Below are the code and all the weights of a small trained network. Each question names an input and a class and asks about switching units off, where a switched-off unit gives its printed mean instead of its output.

import numpy as np


def w(rows, s, z=0):
    codes = np.array(rows[::2]) - 128.0
    scale = np.full(codes.shape[1], s)
    scale[-1] = z or s
    return codes * scale


def norm(h):
    return h / np.sqrt((h * h).mean(-1, keepdims=True) + 1e-5)


def f(y):
    return y / 2 * (1 + np.tanh(0.7978845608 * (y + 0.044715 * y**3)))


def log_softmax(a):
    a = a - a.max(-1, keepdims=True)
    return a - np.log(np.exp(a).sum(-1, keepdims=True))


def net(x, mask):
    res = np.array(x, float).reshape(1, 7) / 4 @ E
    u = 0
    for l in range(4):
        y = f(norm(res) @ A[l][:, :-1].T + A[l][:, -1])
        res = res + np.where(mask[u : u + 6], y, B[l][:, -1]) @ B[l][:, :-1]
        u += 6
    return log_softmax(norm(res)[-1] @ U[:, :-1].T + U[:, -1])


A, B = {}, {}
E = w([
[132,215,58,67,100,117,77,177,46,219,55],'x0',
[63,84,11,75,246,105,113,198,117,152,155],'x1',
[177,191,70,41,125,158,50,59,157,16,126],'x2',
[127,118,119,148,143,131,157,98,137,106,59],'x3',
[126,174,160,146,199,56,187,196,113,84,99],'x4',
[158,112,78,131,73,103,216,87,63,104,151],'x5',
[2,183,83,183,236,190,156,241,190,141,95],'x6',
],0.0058)
A[0] = w([
[160,185,206,86,78,48,140,78,167,61,39,103],'L0N1',
[132,69,148,222,119,76,113,112,168,125,127,77],'L0N2',
[168,60,84,126,71,68,176,11,117,160,131,113],'L0N3',
[143,105,170,154,119,157,131,117,91,208,137,59],'L0N4',
[190,180,254,116,143,120,135,99,126,101,81,3],'L0N5',
[154,206,220,133,144,62,215,113,98,177,96,180],'L0N6',
],0.0055,0.0037)
B[0] = w([
[173,141,75,254,170,142,85,112,93,171,118,240],'L0N1',
[187,144,108,187,142,145,207,139,115,26,122,160],'L0N2',
[156,93,180,49,127,112,145,198,115,95,182,255],'L0N3',
[169,171,107,109,114,150,62,110,137,128,200,139],'L0N4',
[173,52,34,229,153,144,114,98,127,139,99,174],'L0N5',
[60,153,156,98,166,112,108,67,72,121,61,239],'L0N6',
],0.0065,0.0039)
A[1] = w([
[9,101,147,187,215,203,137,254,122,194,114,90],'L1N1',
[62,106,155,143,174,168,163,142,97,70,220,134],'L1N2',
[186,206,137,68,146,186,91,153,164,77,168,252],'L1N3',
[193,58,99,122,99,137,144,118,89,155,166,41],'L1N4',
[69,78,182,237,152,114,146,107,224,142,116,101],'L1N5',
[109,109,91,57,173,42,117,156,88,119,120,247],'L1N6',
],0.0069,0.0025)
B[1] = w([
[64,169,112,49,122,15,21,172,210,120,166,255],'L1N1',
[78,119,167,66,88,147,156,113,196,178,97,183],'L1N2',
[99,174,59,151,155,125,114,34,144,88,134,194],'L1N3',
[132,73,153,94,103,157,153,85,215,105,209,173],'L1N4',
[119,187,124,145,190,62,91,218,85,146,105,200],'L1N5',
[165,128,88,124,129,168,125,254,67,152,142,212],'L1N6',
],0.0085,0.0066)
A[2] = w([
[198,207,152,217,209,132,130,146,74,97,46,196],'L2N1',
[175,120,158,187,67,136,65,83,42,210,180,93],'L2N2',
[128,182,156,160,84,176,25,61,143,58,151,170],'L2N3',
[229,137,146,180,76,79,193,69,89,93,192,5],'L2N4',
[190,186,75,145,115,97,63,87,150,38,168,236],'L2N5',
[131,104,176,249,112,3,158,165,132,191,198,113],'L2N6',
],0.0062,0.0027)
B[2] = w([
[142,72,104,206,110,90,149,113,69,212,54,223],'L2N1',
[149,242,102,15,148,156,132,123,198,83,197,189],'L2N2',
[167,169,112,113,164,208,107,1,210,106,136,215],'L2N3',
[81,131,121,76,196,133,141,194,201,84,87,207],'L2N4',
[140,112,117,111,243,150,51,80,207,177,101,253],'L2N5',
[96,146,211,57,199,177,82,108,127,55,78,186],'L2N6',
],0.0086,0.0059)
A[3] = w([
[147,90,66,97,139,93,75,138,169,36,61,147],'L3N1',
[196,144,115,95,123,80,163,87,99,89,151,6],'L3N2',
[58,83,170,68,143,146,130,51,190,125,198,121],'L3N3',
[189,134,95,88,185,75,105,105,142,167,123,176],'L3N4',
[46,132,229,72,80,27,174,203,191,111,147,4],'L3N5',
[115,2,197,175,92,118,146,65,141,116,116,112],'L3N6',
],0.0068,0.0031)
B[3] = w([
[75,153,167,153,176,139,107,161,70,169,163,239],'L3N1',
[104,136,101,76,175,109,95,186,132,174,127,125],'L3N2',
[171,184,173,193,39,179,116,119,155,84,123,245],'L3N3',
[38,164,167,124,114,97,132,190,119,118,156,254],'L3N4',
[85,206,74,132,97,139,81,113,146,135,135,240],'L3N5',
[109,1,167,210,107,112,193,123,100,133,118,144],'L3N6',
],0.0096,0.0055)
U = w([
[194,64,83,34,61,135,175,210,46,155,221,107],'0',
[194,144,72,195,170,161,88,29,94,179,51,147],'1',
[74,207,114,109,59,108,144,154,53,166,48,129],'2',
[124,59,219,146,186,82,191,170,51,93,56,110],'3',
[151,44,187,140,26,180,195,90,181,62,208,65],'4',
[167,209,154,8,137,208,50,46,221,64,199,184],'5',
[36,173,44,79,203,49,28,218,137,177,153,181],'6',
[138,93,41,125,64,97,141,80,107,77,135,1],'7',
],0.011,0.007)

Each question gives the input, the list of numbers given to net, and the class t.
The units are the neurons (one row each of A and B). Each row of codes is followed by its name. A weight is (code - 128) times the scale printed after its matrix; where a second scale follows, it is the last column's (A, B and U).
mask holds one flag per neuron, layer by layer. A switched-off neuron (its flag False) gives its mean, the last column of its row in B, instead of its output. The means were averaged over made-up inputs and are rounded, as every weight is.
A unit's drop is (log p(t) with every unit on - log p(t) with that unit switched off) / (log p(t) with every unit on - log p(t) with every unit switched off).
The circuit of an input: a set's keep is (log p(t) with only the set's units on - log p(t) with every unit switched off) / (log p(t) with every unit on - log p(t) with every unit switched off). Starting from the 12 units with the biggest drops (on a tie, the unit counted first), units are removed one at a time, each time the one whose removal leaves the highest keep (on an exact tie, the one counted first), for as long as the keep stays at least 0.8.
units of the circuit, in order: the units of the circuit, biggest drop first
top k neurons: the k neurons with the biggest drops, biggest first
top k neurons in layer l: the k neurons of layer l with the biggest drops, biggest first
drop of u: that unit's drop, to one decimal
input [6,-5,5,6,8,3,-5], class 1: units of the circuit, in order => (L0N1)
input [1,-6,-6,-1,3,8,1], class 3: units of the circuit, in order => (L1N1, L2N6)
input [5,-5,-5,0,4,-5,-2], class 2: units of the circuit, in order => (L2N5, L0N6)
input [-5,0,-1,3,-2,-2,-4], class 4: units of the circuit, in order => (L3N6, L1N1)
input [8,2,8,0,5,-7,-4], class 1: units of the circuit, in order => (L1N1, L2N1, L0N3)
input [7,-6,-6,1,0,-7,-2], class 2: top 3 neurons in layer 2 => (L2N1, L2N5, L2N2)
input [-1,3,2,4,3,2,-3], class 0: top 2 neurons => (L1N6, L1N1)
input [-3,-8,-8,-2,-2,-8,0], class 3: top 3 neurons => (L1N5, L0N2, L2N1)
input [4,5,0,-4,-6,-2,-5], class 5: top 2 neurons in layer 2 => (L2N1, L2N2)
input [-7,-1,-1,2,2,-1,-8], class 4: top 2 neurons in layer 1 => (L1N1, L1N4)
input [7,-2,1,-1,5,6,-3], class 2: top 2 neurons => (L0N6, L1N1)
input [-1,-8,-3,5,-4,-1,4], class 3: top 2 neurons => (L1N5, L1N3)
input [1,3,-3,5,-6,-6,-3], class 5: top 2 neurons => (L0N4, L1N2)
input [-1,-5,-7,6,4,-6,-4], class 1: units of the circuit, in order => (L0N5)
input [1,-4,-3,4,-7,6,-1], class 4: top 4 neurons in layer 1 => (L1N4, L1N5, L1N1, L1N6)
input [8,1,0,-4,3,6,-5], class 0: top 2 neurons in layer 1 => (L1N6, L1N1)
input [1,-5,-7,6,3,3,-8], class 5: top 3 neurons in layer 2 => (L2N2, L2N4, L2N6)
input [0,0,-1,4,6,3,-8], class 3: top 3 neurons => (L1N1, L3N5, L0N6)
input [5,-4,-2,1,7,-5,-1], class 1: top 2 neurons in layer 2 => (L2N1, L2N4)
input [8,-5,-7,2,-2,-7,-7], class 5: units of the circuit, in order => (L2N2)
input [-1,-3,-6,-5,8,-5,-7], class 3: drop of L1N4 => 0.0
input [-5,-8,6,3,7,1,-5], class 1: drop of L2N1 => 0.3
input [0,-1,4,-8,1,7,5], class 5: drop of L1N3 => 0.2
